Here is a tiny trained network, its code and every weight. The questions are about switching its units off for an input and a target symbol, where a switched-off unit gives its printed mean instead of its output.

import numpy as np


def w(rows, s, z=0):
    codes = np.array(rows[::2]) - 128.0
    scale = np.full(codes.shape[1], s)
    scale[-1] = z or s
    return codes * scale


def norm(h):
    return h / np.sqrt((h * h).mean(-1, keepdims=True) + 1e-5)


def softmax(a):
    e = np.exp(a - a.max(-1, keepdims=True))
    return e / e.sum(-1, keepdims=True)


def log_softmax(a):
    a = a - a.max(-1, keepdims=True)
    return a - np.log(np.exp(a).sum(-1, keepdims=True))


def net(x, mask):
    ids = ['ΓΛΦαδεηθμστ'.index(c) for c in x.split()]
    T = len(ids)
    res = E[ids] + P[:T]
    u = 0
    for l in range(3):
        r = norm(res)
        for j in range(3):
            rows = slice(2 * j, 2 * j + 2)
            q, k, v = (r @ M[l][rows].T for M in (Q, K, V))
            z = softmax(np.where(np.tri(T) > 0, q @ k.T / 2**0.5, -1e9)) @ v
            o = O[l][rows]
            res = res + np.where(mask[u + j], z, o[:, -1]) @ o[:, :-1]
        u += 3
    return log_softmax(norm(res)[-1] @ U[:, :-1].T + U[:, -1])


Q, K, V, O = {}, {}, {}, {}
E = w([
[72,107,55],'Γ',
[172,180,156],'Λ',
[97,234,103],'Φ',
[192,103,76],'α',
[3,174,106],'δ',
[50,220,90],'ε',
[208,42,95],'η',
[72,37,113],'θ',
[244,138,66],'μ',
[95,172,146],'σ',
[188,171,166],'τ',
],0.022)
P = w([
[58,113,174],'0',
[240,147,92],'1',
[186,169,102],'2',
[243,201,121],'3',
[221,214,60],'4',
[166,254,94],'5',
],0.0084)
Q[0] = w([
[101,170,65],'L0H0',
[204,202,136],'L0H0',
[212,192,219],'L0H1',
[105,10,117],'L0H1',
[84,120,198],'L0H2',
[64,150,97],'L0H2',
],0.012)
K[0] = w([
[183,139,255],'L0H0',
[78,153,199],'L0H0',
[156,70,35],'L0H1',
[101,71,133],'L0H1',
[72,208,177],'L0H2',
[192,201,135],'L0H2',
],0.0093)
V[0] = w([
[100,142,170],'L0H0',
[168,194,35],'L0H0',
[109,180,136],'L0H1',
[217,130,69],'L0H1',
[54,247,114],'L0H2',
[225,173,94],'L0H2',
],0.011)
O[0] = w([
[127,78,95,152],'L0H0',
[93,181,126,225],'L0H0',
[175,174,132,161],'L0H1',
[62,138,149,222],'L0H1',
[131,83,221,121],'L0H2',
[144,245,121,253],'L0H2',
],0.011,0.0045)
Q[1] = w([
[175,92,107],'L1H0',
[156,99,9],'L1H0',
[109,195,78],'L1H1',
[128,85,51],'L1H1',
[143,44,173],'L1H2',
[168,65,154],'L1H2',
],0.015)
K[1] = w([
[133,93,145],'L1H0',
[115,85,80],'L1H0',
[127,173,114],'L1H1',
[179,158,131],'L1H1',
[97,109,7],'L1H2',
[105,70,160],'L1H2',
],0.019)
V[1] = w([
[138,201,141],'L1H0',
[92,155,117],'L1H0',
[172,248,139],'L1H1',
[214,165,176],'L1H1',
[108,168,108],'L1H2',
[169,156,206],'L1H2',
],0.015)
O[1] = w([
[115,198,119,191],'L1H0',
[154,180,164,151],'L1H0',
[190,179,161,254],'L1H1',
[103,122,223,159],'L1H1',
[96,172,92,161],'L1H2',
[250,164,124,217],'L1H2',
],0.011,0.0084)
Q[2] = w([
[160,232,164],'L2H0',
[97,251,159],'L2H0',
[54,123,142],'L2H1',
[107,200,50],'L2H1',
[137,62,27],'L2H2',
[143,51,16],'L2H2',
],0.012)
K[2] = w([
[168,6,102],'L2H0',
[121,50,91],'L2H0',
[75,177,85],'L2H1',
[62,131,134],'L2H1',
[92,174,221],'L2H2',
[92,157,210],'L2H2',
],0.015)
V[2] = w([
[67,68,49],'L2H0',
[41,252,117],'L2H0',
[104,149,7],'L2H1',
[99,42,133],'L2H1',
[71,221,219],'L2H2',
[71,104,189],'L2H2',
],0.012)
O[2] = w([
[209,69,35,201],'L2H0',
[22,126,73,16],'L2H0',
[101,76,30,119],'L2H1',
[254,32,132,47],'L2H1',
[3,146,107,59],'L2H2',
[49,137,178,5],'L2H2',
],0.009,0.0033)
U = w([
[126,85,126,194],'Γ',
[179,114,169,167],'Λ',
[48,205,121,18],'Φ',
[102,176,209,48],'α',
[70,175,227,114],'δ',
[130,185,89,127],'ε',
[153,90,255,254],'η',
[118,118,8,153],'θ',
[100,178,218,57],'μ',
[17,221,41,52],'σ',
[130,134,155,90],'τ',
],0.01,0.0043)

Each question gives the input, a string of symbols that net reads in full, and the target symbol t.
The units are the heads (2 rows each of Q, K, V and O). Each row of codes is followed by its name. A weight is (code - 128) times the scale printed after its matrix; where a second scale follows, it is the last column's (O and U).
mask holds one flag per head, layer by layer. A switched-off head (its flag False) gives its mean, the last column of its rows in O, instead of its output. The means were averaged over made-up inputs and are rounded, as every weight is.
A unit's drop is (log p(t) with every unit on - log p(t) with that unit switched off) / (log p(t) with every unit on - log p(t) with every unit switched off).
The circuit of an input: a set's keep is (log p(t) with only the set's units on - log p(t) with every unit switched off) / (log p(t) with every unit on - log p(t) with every unit switched off). Starting from all 9 units, units are removed one at a time, each time the one whose removal leaves the highest keep (on an exact tie, the one counted first), for as long as the keep stays at least 0.8.
circuit, biggest first: the units of the circuit, biggest drop first
most important unit: the unit with the biggest drop
heads that matter: for each layer, one digit per head in row order, 1 if its drop is at least 0.15 and else 0, layers parted by /
drop of u: that unit's drop, to one decimal
input η τ Γ α, target θ: circuit, biggest first	(L0H2, L1H2, L2H0)
input σ δ σ τ, target η: heads that matter	001 / 000 / 000
input η σ η ε θ, target θ: heads that matter	001 / 001 / 110
input α η σ, target σ: circuit, biggest first	(L0H2, L0H1, L1H2, L2H0)
input Γ Φ σ, target θ: circuit, biggest first	(L1H1, L0H2)
input α Λ η μ, target σ: most important unit	L0H2
input η θ μ, target θ: circuit, biggest first	(L0H2, L1H2, L2H1)
input η τ δ η, target θ: circuit, biggest first	(L0H2, L1H2, L2H0)
input σ σ θ, target η: circuit, biggest first	(L0H2, L0H1, L2H0)
input α τ α α α, target σ: circuit, biggest first	(L0H2, L2H0, L2H1)
input α δ σ, target σ: heads that matter	000 / 001 / 100
input α σ μ Φ, target σ: drop of L0H1	0.2
input η σ Λ α, target θ: drop of L1H2	0.3
input σ σ σ δ, target η: most important unit	L0H2
input σ δ σ, target η: drop of L0H2	1.2
